m =
117,114,134,114,115,124,127,132,123,123,124
142,134,121,142,135,139,145,138,135,146,145
142,135,129,140,145,132,129,121,141,133,133
115,117,138,114,120,118,124,132,127,120,122
121,130,138,122,130,121,115,120,128,115,115
107,108,142,106,113,115,128,139,126,120,122
118,143,123,129,125,119,120,129,116,119,117
m[0,-11]	117
m[0]	[117, 114, 134, 114, 115, 124, 127, 132, 123, 123, 124]
m[-6,-5]	145
m[1,2]	121
m[:, -10]	[114, 134, 135, 117, 130, 108, 143]
m[3,-2]	120
m[:, -5]	[127, 145, 129, 124, 115, 128, 120]
m[4,-9]	138
m[2,-1]	133
m[4]	[121, 130, 138, 122, 130, 121, 115, 120, 128, 115, 115]
m[5,-8]	106
m[5,1]	108
m[6,-6]	119
m[-7,-6]	124
m[6]	[118, 143, 123, 129, 125, 119, 120, 129, 116, 119, 117]
m[-5,-7]	145
m[5,-1]	122
m[-4,-7]	120
m[1]	[142, 134, 121, 142, 135, 139, 145, 138, 135, 146, 145]
m[:, -11]	[117, 142, 142, 115, 121, 107, 118]
m[-1,-1]	117
m[-1,0]	118
m[-2,7]	139
m[-2,0]	107

M = [122 116 113 117 115 120 118 124 133 151 158 151 136 123 120 121]
M[0] = 122
M[-2] = 120
M[-14] = 113
M[-13] = 117
M[7] = 124

W = [140 104 120 142 138 105 155 137 146 132]
W[0]	140
W[9]	132
W[8]	146

B =
[[129 137 147 139 123 121 140 126]
 [125 112 136 117 132 150 126 143]
 [129 120 128 121 135 145 125 140]
 [139 145 132 137 122 118 132 127]
 [140 148 134 140 122 116 134 126]
 [137 136 128 129 125 128 126 132]
 [128 137 143 139 125 120 140 124]]
B[-7, 0]: 129
B[-5]: [129, 120, 128, 121, 135, 145, 125, 140]
B[:, 3]: [139, 117, 121, 137, 140, 129, 139]
B[0, 2]: 147
B[-1, -7]: 137
B[2, -8]: 129
B[-7, -5]: 139
B[-1, 2]: 143
B[4]: [140, 148, 134, 140, 122, 116, 134, 126]
B[-1]: [128, 137, 143, 139, 125, 120, 140, 124]
B[-4, -4]: 122
B[4, 5]: 116
B[-5, -6]: 128
B[-3, -6]: 134
B[0, -2]: 140
B[:, -7]: [137, 112, 120, 145, 148, 136, 137]
B[-4, -3]: 118
B[-2, 1]: 136
B[-7, 4]: 123
B[6, 5]: 120
B[:, 5]: [121, 150, 145, 118, 116, 128, 120]

arr =
[[106 135 115 127 138]
 [109 136 119 128 138]]
Rows and columns are counted from 0.
(0, 0)	106
(1, 0)	109
(0, 1)	135
(1, 1)	136
(0, 4)	138

X =
[[128 130 128 132 129 108 126 119 137 119 133]
 [132 138 133 122 138 119 137 132 130 123 126]
 [135 147 126 127 134 131 141 122 114 133 126]
 [133 139 114 123 124 132 136 132 127 131 124]
 [136 119 124 126 126 132 133 140 121 136 123]
 [121 137 120 127 129 125 117 144 137 124 126]
 [126 132 119 131 117 115 130 149 128 139 133]
 [119 123 133 133 134 128 137 134 133 137 137]
 [120 124 133 131 131 131 125 140 143 129 130]]
Indices start at 0.
(0, 0) -> 128
(8, 4) -> 131
(0, 1) -> 130
(2, 3) -> 127
(0, 10) -> 133
(0, 5) -> 108
(3, 8) -> 127
(7, 8) -> 133
(5, 3) -> 127
(1, 8) -> 130
(4, 3) -> 126
(5, 10) -> 126
(8, 6) -> 125
(0, 6) -> 126
(4, 4) -> 126
(1, 4) -> 138
(4, 10) -> 123
(4, 0) -> 136
(6, 8) -> 128
(2, 0) -> 135
(1, 5) -> 119
(2, 6) -> 141
(7, 5) -> 128
(6, 0) -> 126
(5, 1) -> 137
(7, 4) -> 134
(8, 5) -> 131
(3, 10) -> 124
(0, 7) -> 119
(5, 6) -> 117
(0, 3) -> 132
(7, 10) -> 137
(5, 7) -> 144
(6, 5) -> 115
(3, 6) -> 136
(4, 7) -> 140

x =
[[110 123 149 101 103 146 139 117 104 135]
 [134 132 101 154 140 150 126 148 151 142]
 [125 120 145 127 130 107 150 117 145 126]
 [118 145 127 110 113 137 146 149 134 149]
 [135 148 117 106 135 113 128 154 110 123]
 [141 144 149 101 124 129 105 130 150 116]
 [101 101 107 118 123 129 153 107 102 117]
 [114 134 125 106 146 151 144 112 121 108]
 [105 120 114 126 107 105 103 118 118 131]
 [142 144 155 107 149 146 153 120 120 137]
 [122 128 139 113 122 145 112 151 146 146]
 [154 148 150 117 107 149 106 105 115 115]
 [151 103 131 107 148 101 118 132 114 129]
 [140 149 152 102 117 108 124 150 144 141]
 [131 123 108 127 111 134 114 111 112 113]]
x[0,0]	110
x[:, 7]	[117, 148, 117, 149, 154, 130, 107, 112, 118, 120, 151, 105, 132, 150, 111]
x[-13,4]	130
x[:, 6]	[139, 126, 150, 146, 128, 105, 153, 144, 103, 153, 112, 106, 118, 124, 114]
x[13,-9]	149
x[:, -9]	[123, 132, 120, 145, 148, 144, 101, 134, 120, 144, 128, 148, 103, 149, 123]
x[:, -7]	[101, 154, 127, 110, 106, 101, 118, 106, 126, 107, 113, 117, 107, 102, 127]
x[-5,-5]	145
x[3]	[118, 145, 127, 110, 113, 137, 146, 149, 134, 149]
x[-13,0]	125
x[12,-8]	131
x[13,-7]	102
x[-4]	[154, 148, 150, 117, 107, 149, 106, 105, 115, 115]
x[-7,1]	120
x[-1]	[131, 123, 108, 127, 111, 134, 114, 111, 112, 113]
x[9,-7]	107
x[:, 5]	[146, 150, 107, 137, 113, 129, 129, 151, 105, 146, 145, 149, 101, 108, 134]
x[-8,-8]	125
x[9,2]	155
x[-6,5]	146
x[-6,1]	144
x[-4,6]	106
x[-1,7]	111
x[9,4]	149
x[11,7]	105
x[8,6]	103
x[13,6]	124
x[0]	[110, 123, 149, 101, 103, 146, 139, 117, 104, 135]
x[-10,-6]	124
x[4,-1]	123
x[-15,7]	117
x[12,-2]	114
x[-5,-6]	122
x[0,6]	139
